+2.34  +3.03  -2.57  -2.93  +6.61
+1.38  +2.11  +1.07  +3.87  -5.23
+3.30  +6.50  +0.08  +0.43  -2.12
-2.90  -5.38  +1.96  +7.44  -7.64
-1.79  -4.32  -1.19  +5.65  -3.39
|
+6.61  +3.87  +0.08  -5.38  -1.79

-5.78  +3.02  +3.47  +1.15  +4.59
-1.41  +2.74  +0.54  -6.58  +1.46
+0.90  -6.11  -6.20  +5.53  +1.58
+2.82  +2.87  -0.15  -3.54  +1.01
|
+4.59  -6.58  -6.20  +2.87

+6.55  -5.52  +0.94
+2.76  +1.10  -3.03
-0.32  +6.27  -3.63
-0.17  -0.27  +0.18
|
+0.94  +1.10  -0.32

+6.41  +2.16  -1.35  -5.62  +7.15
-3.48  +0.22  +2.26  +4.80  -3.65
|
+7.15  +4.80

-4.75  +4.13  +7.55  -1.54  +2.49
-8.81  -0.65  +2.93  +0.58  +1.09
+4.97  +0.68  +0.63  +3.61  +7.67
|
+2.49  +0.58  +0.63

+3.14  -0.94  +7.80
+4.54  +2.21  -5.92
|
+7.80  +2.21

-3.24  +2.10  +1.05  -0.40  +0.98
-0.38  -0.09  +1.71  +6.41  -0.92
-1.11  +0.34  +1.17  +4.43  +3.17
-3.53  -3.12  +1.80  +1.56  -3.33
-0.62  +1.93  -5.88  -1.03  +5.27
|
+0.98  +6.41  +1.17  -3.12  -0.62
